Below are the code and all the weights of a small trained network. Each question names an input and a target symbol and asks about switching units off, where a switched-off unit gives its printed mean instead of its output.

import numpy as np


def w(rows, s, z=0):
    codes = np.array(rows[::2]) - 128.0
    scale = np.full(codes.shape[1], s)
    scale[-1] = z or s
    return codes * scale


def f(y):
    return np.maximum(y, 0)


def softmax(a):
    e = np.exp(a - a.max(-1, keepdims=True))
    return e / e.sum(-1, keepdims=True)


def log_softmax(a):
    a = a - a.max(-1, keepdims=True)
    return a - np.log(np.exp(a).sum(-1, keepdims=True))


def net(x, mask):
    ids = ['αγδεημξπστφψω'.index(c) for c in x.split()]
    T = len(ids)
    res = E[ids] + P[:T]
    u = 0
    for l in range(2):
        r = res
        for j in range(2):
            rows = slice(2 * j, 2 * j + 2)
            q, k, v = (r @ M[l][rows].T for M in (Q, K, V))
            z = softmax(np.where(np.tri(T) > 0, q @ k.T / 2**0.5, -1e9)) @ v
            o = O[l][rows]
            res = res + np.where(mask[u + j], z, o[:, -1]) @ o[:, :-1]
        u += 2
        y = f(res @ A[l][:, :-1].T + A[l][:, -1])
        res = res + np.where(mask[u : u + 4], y, B[l][:, -1]) @ B[l][:, :-1]
        u += 4
    return log_softmax(res[-1] @ U[:, :-1].T + U[:, -1])


Q, K, V, O, A, B = {}, {}, {}, {}, {}, {}
E = w([
[117,106,192,212],'α',
[103,63,141,130],'γ',
[106,59,102,57],'δ',
[82,167,127,90],'ε',
[72,78,136,127],'η',
[126,211,226,164],'μ',
[245,101,176,75],'ξ',
[180,72,222,200],'π',
[193,21,70,82],'σ',
[199,86,99,213],'τ',
[160,167,41,178],'φ',
[209,253,152,222],'ψ',
[152,191,78,118],'ω',
],0.018)
P = w([
[16,112,92,140],'0',
[63,72,97,110],'1',
[139,99,136,163],'2',
[171,109,113,99],'3',
[186,126,109,68],'4',
[166,130,79,2],'5',
],0.0093)
Q[0] = w([
[173,142,101,230],'L0H1',
[40,143,73,169],'L0H1',
[100,197,127,137],'L0H2',
[65,96,253,121],'L0H2',
],0.0068)
K[0] = w([
[183,169,83,213],'L0H1',
[86,118,5,159],'L0H1',
[134,253,118,84],'L0H2',
[9,115,161,182],'L0H2',
],0.0075)
V[0] = w([
[151,24,83,101],'L0H1',
[155,103,29,254],'L0H1',
[225,135,117,70],'L0H2',
[123,250,210,80],'L0H2',
],0.0075)
O[0] = w([
[114,29,91,134,1],'L0H1',
[128,253,175,112,113],'L0H1',
[193,199,176,152,127],'L0H2',
[111,68,62,4,167],'L0H2',
],0.008,0.0019)
A[0] = w([
[123,96,90,130,252],'L0N1',
[136,63,180,159,192],'L0N2',
[165,119,118,62,149],'L0N3',
[254,64,107,109,184],'L0N4',
],0.0087,0.0044)
B[0] = w([
[110,250,198,152,195],'L0N1',
[128,231,207,83,209],'L0N2',
[200,113,254,242,189],'L0N3',
[93,207,154,231,254],'L0N4',
],0.0074,0.0071)
Q[1] = w([
[216,86,148,189],'L1H1',
[75,121,158,123],'L1H1',
[100,181,173,174],'L1H2',
[97,194,249,91],'L1H2',
],0.013)
K[1] = w([
[67,54,139,104],'L1H1',
[157,172,130,161],'L1H1',
[172,155,59,98],'L1H2',
[247,91,96,135],'L1H2',
],0.011)
V[1] = w([
[121,60,121,93],'L1H1',
[197,169,132,147],'L1H1',
[115,103,46,250],'L1H2',
[134,42,207,166],'L1H2',
],0.014)
O[1] = w([
[93,75,116,98,6],'L1H1',
[171,126,153,170,141],'L1H1',
[177,124,38,254,122],'L1H2',
[98,34,225,187,73],'L1H2',
],0.0076,0.011)
A[1] = w([
[119,185,255,147,3],'L1N1',
[214,214,204,86,82],'L1N2',
[40,77,14,132,73],'L1N3',
[104,154,75,100,224],'L1N4',
],0.007,0.0042)
B[1] = w([
[56,155,79,33,226],'L1N1',
[224,51,120,136,254],'L1N2',
[2,185,85,187,133],'L1N3',
[134,172,193,181,166],'L1N4',
],0.0074,0.018)
U = w([
[119,254,218,144,193],'α',
[171,106,157,103,254],'γ',
[116,91,103,125,102],'δ',
[90,175,76,100,67],'ε',
[101,100,100,135,128],'η',
[124,123,124,44,147],'μ',
[173,50,239,148,88],'ξ',
[137,148,227,115,35],'π',
[141,137,194,177,88],'σ',
[158,99,137,191,132],'τ',
[163,146,37,139,72],'φ',
[190,169,102,66,18],'ψ',
[158,138,78,101,172],'ω',
],0.0083,0.0094)

Each question gives the input, a string of symbols that net reads in full, and the target symbol t.
The units are the heads (2 rows each of Q, K, V and O) and the neurons (one row each of A and B). Each row of codes is followed by its name. A weight is (code - 128) times the scale printed after its matrix; where a second scale follows, it is the last column's (O, A, B and U).
mask holds one flag per unit, layer by layer, with each layer's heads first. A switched-off unit (its flag False) gives its mean, the last column of its rows in O or B, instead of its output. The means were averaged over made-up inputs and are rounded, as every weight is.
A unit's drop is (log p(t) with every unit on - log p(t) with that unit switched off) / (log p(t) with every unit on - log p(t) with every unit switched off).
The circuit of an input: a set's keep is (log p(t) with only the set's units on - log p(t) with every unit switched off) / (log p(t) with every unit on - log p(t) with every unit switched off). Starting from all 12 units, units are removed one at a time, each time the one whose removal leaves the highest keep (on an exact tie, the one counted first), for as long as the keep stays at least 0.8.
circuit, biggest first: the units of the circuit, biggest drop first
most important unit: the unit with the biggest drop
top k neurons: the k neurons with the biggest drops, biggest first
k most important neurons of layer l: the k neurons of layer l with the biggest drops, biggest first
heads that matter: for each layer, one digit per head in row order, 1 if its drop is at least 0.15 and else 0, layers parted by /
input ξ δ ξ ξ ξ ε, target ξ: heads that matter	00 / 01
input ξ σ σ φ, target φ: heads that matter	00 / 01
input ψ δ σ δ μ γ, target α: most important unit	L0H1
input ε ξ ω γ δ, target α: top 2 neurons	[L0N4; L1N2]
input η ψ γ ψ ε, target ψ: circuit, biggest first	[L1H2; L0H1; L1N2; L0H2]
input ψ μ ξ δ, target α: heads that matter	10 / 00
input δ ψ ψ μ, target ψ: heads that matter	10 / 01
input σ μ ξ τ, target τ: top 2 neurons	[L0N4; L1N1]
input α μ μ η, target μ: 3 most important neurons of layer 0	[L0N4; L0N1; L0N3]
input φ ξ μ μ, target γ: heads that matter	01 / 00
input ξ φ σ ψ ψ φ, target ψ: circuit, biggest first	[L0H1; L1H2; L0N4]
input ξ γ ε φ τ, target φ: top 3 neurons	[L0N2; L0N3; L0N1]
input ψ ε μ, target ψ: circuit, biggest first	[L1N2; L0H1; L1H2; L0H2]
input σ ξ ξ μ, target ξ: circuit, biggest first	[L1H2; L0H1]
input μ α σ μ φ, target φ: heads that matter	01 / 01
input ε ε ε μ, target μ: heads that matter	00 / 01
input η ψ φ ψ μ ε, target ψ: circuit, biggest first	[L1H2; L0H1; L1N2; L1H1]
input ε μ ξ γ ψ, target ψ: heads that matter	10 / 01
input μ ε τ μ μ ε, target γ: heads that matter	00 / 00
input ε ψ α α τ, target α: heads that matter	01 / 10
input ε μ ξ, target ξ: circuit, biggest first	[L1H2]
input τ ε ξ μ μ ψ, target ψ: circuit, biggest first	[L1N2; L0H2]
input η ξ ξ ξ α ξ, target ξ: circuit, biggest first	[L0N3; L1H2]
